Below is a small trained network, with its code and all its weights. Each question gives an input and a class and asks what happens when units are switched off, that is, made to give their printed mean instead of their output.

import numpy as np


def w(rows, s, z=0):
    codes = np.array(rows[::2]) - 128.0
    scale = np.full(codes.shape[1], s)
    scale[-1] = z or s
    return codes * scale


def norm(h):
    return h / np.sqrt((h * h).mean(-1, keepdims=True) + 1e-5)


def f(y):
    return y / 2 * (1 + np.tanh(0.7978845608 * (y + 0.044715 * y**3)))


def log_softmax(a):
    a = a - a.max(-1, keepdims=True)
    return a - np.log(np.exp(a).sum(-1, keepdims=True))


def net(x, mask):
    res = np.array(x, float).reshape(1, 2) / 4 @ E
    u = 0
    for l in range(4):
        y = f(norm(res) @ A[l][:, :-1].T + A[l][:, -1])
        res = res + np.where(mask[u : u + 3], y, B[l][:, -1]) @ B[l][:, :-1]
        u += 3
    return log_softmax(norm(res)[-1] @ U[:, :-1].T + U[:, -1])


A, B = {}, {}
E = w([
[254,145,26,94,72,75,36,126,190,172,117],'x0',
[116,42,162,98,43,74,99,60,119,131,166],'x1',
],0.0068)
A[0] = w([
[1,126,143,133,145,161,154,119,52,83,101,112],'L0N0',
[106,64,156,77,132,138,153,71,78,84,134,3],'L0N1',
[155,134,130,104,85,135,95,128,136,138,120,189],'L0N2',
],0.0073,0.0018)
B[0] = w([
[118,208,175,84,91,105,183,144,237,128,62,254],'L0N0',
[235,10,42,176,118,128,2,193,48,145,149,183],'L0N1',
[70,111,176,96,126,107,162,123,71,102,215,172],'L0N2',
],0.0091,0.0084)
A[1] = w([
[184,110,126,153,168,78,124,142,143,180,160,136],'L1N0',
[147,165,170,159,190,254,103,80,127,194,172,95],'L1N1',
[155,57,237,118,59,174,87,211,145,143,72,2],'L1N2',
],0.0057,0.0035)
B[1] = w([
[99,125,227,101,125,181,152,131,106,61,173,203],'L1N0',
[200,186,155,128,54,64,204,233,78,76,92,110],'L1N1',
[254,152,136,176,55,36,98,162,150,90,202,252],'L1N2',
],0.008,0.0027)
A[2] = w([
[120,196,129,104,124,194,66,146,90,111,133,46],'L2N0',
[165,62,158,192,49,40,204,148,177,146,100,6],'L2N1',
[121,119,69,253,200,183,164,253,40,97,97,108],'L2N2',
],0.0057,0.0023)
B[2] = w([
[81,100,98,49,147,97,146,170,120,133,123,139],'L2N0',
[199,158,106,219,186,136,95,131,17,89,255,254],'L2N1',
[107,52,82,144,62,66,157,17,60,43,135,197],'L2N2',
],0.0088,0.0028)
A[3] = w([
[157,147,123,84,199,161,97,177,129,137,146,48],'L3N0',
[134,123,122,135,154,95,128,111,119,54,147,7],'L3N1',
[144,64,124,123,113,150,69,11,86,185,131,48],'L3N2',
],0.011,0.0012)
B[3] = w([
[48,151,2,177,5,132,129,151,140,107,177,155],'L3N0',
[147,146,211,113,119,48,161,163,55,199,65,171],'L3N1',
[50,104,177,85,233,160,152,98,121,163,140,253],'L3N2',
],0.0087,0.0073)
U = w([
[73,229,160,147,186,197,198,140,229,121,38,154],'0',
[161,116,123,147,152,144,131,64,161,145,112,2],'1',
[82,53,172,75,238,133,86,50,94,171,212,196],'2',
[248,139,183,234,104,66,82,182,125,104,185,180],'3',
[143,137,105,105,115,53,196,113,10,95,53,102],'4',
[82,160,32,111,57,127,100,158,146,117,195,169],'5',
[130,81,119,161,151,190,117,134,143,125,79,15],'6',
],0.012,0.0045)

Each question gives the input, the list of numbers given to net, and the class t.
The units are the neurons (one row each of A and B). Each row of codes is followed by its name. A weight is (code - 128) times the scale printed after its matrix; where a second scale follows, it is the last column's (A, B and U).
mask holds one flag per neuron, layer by layer. A switched-off neuron (its flag False) gives its mean, the last column of its row in B, instead of its output. The means were averaged over made-up inputs and are rounded, as every weight is.
A unit's drop is (log p(t) with every unit on - log p(t) with that unit switched off) / (log p(t) with every unit on - log p(t) with every unit switched off).
The circuit of an input: a set's keep is (log p(t) with only the set's units on - log p(t) with every unit switched off) / (log p(t) with every unit on - log p(t) with every unit switched off). Starting from all 12 units, units are removed one at a time, each time the one whose removal leaves the highest keep (on an exact tie, the one counted first), for as long as the keep stays at least 0.8.
circuit, biggest first: the units of the circuit, biggest drop first
k most important neurons: the k neurons with the biggest drops, biggest first
drop of u: that unit's drop, to one decimal
input [3,-1], class 5: 3 most important neurons -> [L2N2, L0N0, L1N2]
input [-6,0], class 3: circuit, biggest first -> [L0N1, L1N2]
input [2,-8], class 4: circuit, biggest first -> [L2N2]
input [6,-8], class 4: circuit, biggest first -> [L2N2, L0N0, L1N2]
input [4,-1], class 5: circuit, biggest first -> [L2N2, L3N0]
input [6,-6], class 5: 2 most important neurons -> [L0N1, L0N0]
input [1,0], class 2: 2 most important neurons -> [L0N0, L1N2]
input [1,-2], class 4: 2 most important neurons -> [L0N0, L0N1]
input [2,-3], class 4: 3 most important neurons -> [L0N0, L2N2, L0N1]
input [4,-3], class 5: 2 most important neurons -> [L0N0, L0N1]
input [5,-5], class 5: 3 most important neurons -> [L0N1, L0N0, L3N0]
input [3,2], class 2: drop of L0N0 -> 0.8
input [3,3], class 2: drop of L0N0 -> 1.1
input [-3,-1], class 0: circuit, biggest first -> [L0N0]
input [0,-2], class 4: drop of L1N1 -> 0.1
